Below is a small trained network, with its code and all its weights. Each question gives an input and a class and asks what happens when units are switched off, that is, made to give their printed mean instead of their output.

import numpy as np


def w(rows, s, z=0):
    codes = np.array(rows[::2]) - 128.0
    scale = np.full(codes.shape[1], s)
    scale[-1] = z or s
    return codes * scale


def f(y):
    return np.maximum(y, 0)


def log_softmax(a):
    a = a - a.max(-1, keepdims=True)
    return a - np.log(np.exp(a).sum(-1, keepdims=True))


def net(x, mask):
    res = np.array(x, float).reshape(1, 8) / 4 @ E
    y = f(res @ A[0][:, :-1].T + A[0][:, -1])
    res = res + np.where(mask, y, B[0][:, -1]) @ B[0][:, :-1]
    return log_softmax(res[-1] @ U[:, :-1].T + U[:, -1])


A, B = {}, {}
E = w([
[184,174,99,210,131],'x0',
[133,127,129,127,129],'x1',
[128,129,130,129,126],'x2',
[126,128,127,129,127],'x3',
[121,130,129,131,125],'x4',
[169,116,120,105,5],'x5',
[181,105,125,97,162],'x6',
[113,51,119,192,125],'x7',
],0.011)
A[0] = w([
[171,162,119,182,136,69],'N0',
[126,72,147,172,124,61],'N1',
[171,163,145,98,107,213],'N2',
[60,88,201,52,149,96],'N3',
[162,118,163,125,142,237],'N4',
[103,119,160,131,167,82],'N5',
[79,153,94,147,98,151],'N6',
[163,208,192,60,139,76],'N7',
[134,156,143,102,79,98],'N8',
[64,167,181,157,97,179],'N9',
[117,94,163,154,203,99],'N10',
[133,192,151,100,132,53],'N11',
[60,125,197,94,113,64],'N12',
[84,132,144,150,215,83],'N13',
[102,193,145,108,180,111],'N14',
[143,189,104,185,165,116],'N15',
[94,71,197,94,129,63],'N16',
[156,119,129,124,110,255],'N17',
[143,10,144,170,150,89],'N18',
[116,140,147,133,152,91],'N19',
],0.013,0.0081)
B[0] = w([
[170,213,127,106,126,196],'N0',
[37,230,37,170,103,170],'N1',
[87,101,163,120,166,234],'N2',
[254,222,150,137,132,227],'N3',
[66,51,227,37,158,235],'N4',
[168,94,154,173,30,167],'N5',
[179,83,133,75,203,188],'N6',
[26,139,14,187,142,195],'N7',
[140,62,94,157,73,175],'N8',
[114,56,163,31,241,214],'N9',
[104,108,176,101,50,224],'N10',
[44,176,48,214,74,153],'N11',
[175,195,108,86,111,175],'N12',
[135,59,146,182,66,232],'N13',
[92,57,115,129,66,190],'N14',
[205,162,161,106,96,233],'N15',
[152,220,157,180,104,180],'N16',
[124,89,197,114,161,254],'N17',
[31,191,37,136,180,230],'N18',
[167,99,86,144,111,146],'N19',
],0.0068,0.0082)
U = w([
[43,203,12,178,110,56],'0',
[231,250,131,175,107,80],'1',
[129,114,149,152,171,252],'2',
[124,118,148,147,172,216],'3',
[112,122,155,144,160,187],'4',
[148,78,130,177,63,18],'5',
[121,121,145,143,188,152],'6',
[131,103,126,129,229,87],'7',
],0.013,0.0044)

Each question gives the input, the list of numbers given to net, and the class t.
The units are the neurons (one row each of A and B). Each row of codes is followed by its name. A weight is (code - 128) times the scale printed after its matrix; where a second scale follows, it is the last column's (A, B and U).
mask holds one flag per neuron, in row order. A switched-off neuron (its flag False) gives its mean, the last column of its row in B, instead of its output. The means were averaged over made-up inputs and are rounded, as every weight is.
A unit's drop is (log p(t) with every unit on - log p(t) with that unit switched off) / (log p(t) with every unit on - log p(t) with every unit switched off).
The circuit of an input: a set's keep is (log p(t) with only the set's units on - log p(t) with every unit switched off) / (log p(t) with every unit on - log p(t) with every unit switched off). Starting from the 12 units with the biggest drops (on a tie, the unit counted first), units are removed one at a time, each time the one whose removal leaves the highest keep (on an exact tie, the one counted first), for as long as the keep stays at least 0.8.
units of the circuit, in order: the units of the circuit, biggest drop first
unit that matters most: the unit with the biggest drop
top k neurons: the k neurons with the biggest drops, biggest first
input [4,5,4,2,1,7,0,-3], class 5: units of the circuit, in order -> [N3]
input [4,3,4,3,3,-5,1,4], class 5: top 3 neurons -> [N13 N10 N9]
input [0,2,3,-1,4,-3,2,7], class 0: units of the circuit, in order -> [N18 N1]
input [6,3,-2,8,3,3,-2,-4], class 2: units of the circuit, in order -> [N3 N2]
input [7,2,-7,2,3,-2,-8,1], class 7: top 3 neurons -> [N9 N3 N6]
input [-7,1,6,1,-5,1,-4,4], class 1: units of the circuit, in order -> [N3 N16]
input [7,0,0,5,-6,8,2,-7], class 5: units of the circuit, in order -> [N8 N3]
input [6,3,7,-4,3,4,-7,-6], class 3: units of the circuit, in order -> [N9 N2]
input [1,-2,2,-2,-3,1,1,5], class 0: units of the circuit, in order -> [N18 N9]
input [-7,3,7,1,-2,1,-5,-8], class 0: top 2 neurons -> [N7 N11]
input [8,-3,-7,-6,-6,0,6,8], class 0: top 3 neurons -> [N18 N1 N3]
input [-7,3,-1,-4,4,-8,-6,-3], class 5: top 2 neurons -> [N14 N13]
input [2,-6,-1,-3,0,-2,1,-8], class 0: top 2 neurons -> [N7 N11]
input [-8,-6,0,4,-8,-6,-8,-3], class 1: top 2 neurons -> [N3 N12]
input [-2,-4,-6,0,-2,-7,-4,5], class 5: units of the circuit, in order -> [N13 N5]
input [0,8,-2,3,0,6,-8,-5], class 6: unit that matters most -> N9
input [0,-3,2,5,-3,-5,-1,-5], class 0: top 3 neurons -> [N7 N11 N17]
input [1,6,-4,-5,6,4,7,-6], class 7: units of the circuit, in order -> [N2 N10]
input [1,-5,0,5,7,7,-4,7], class 0: top 2 neurons -> [N1 N18]
input [1,-4,-6,-3,-6,-4,-8,-3], class 7: units of the circuit, in order -> [N9]
input [7,5,-3,-1,6,-8,-5,0], class 5: top 4 neurons -> [N13 N14 N3 N10]
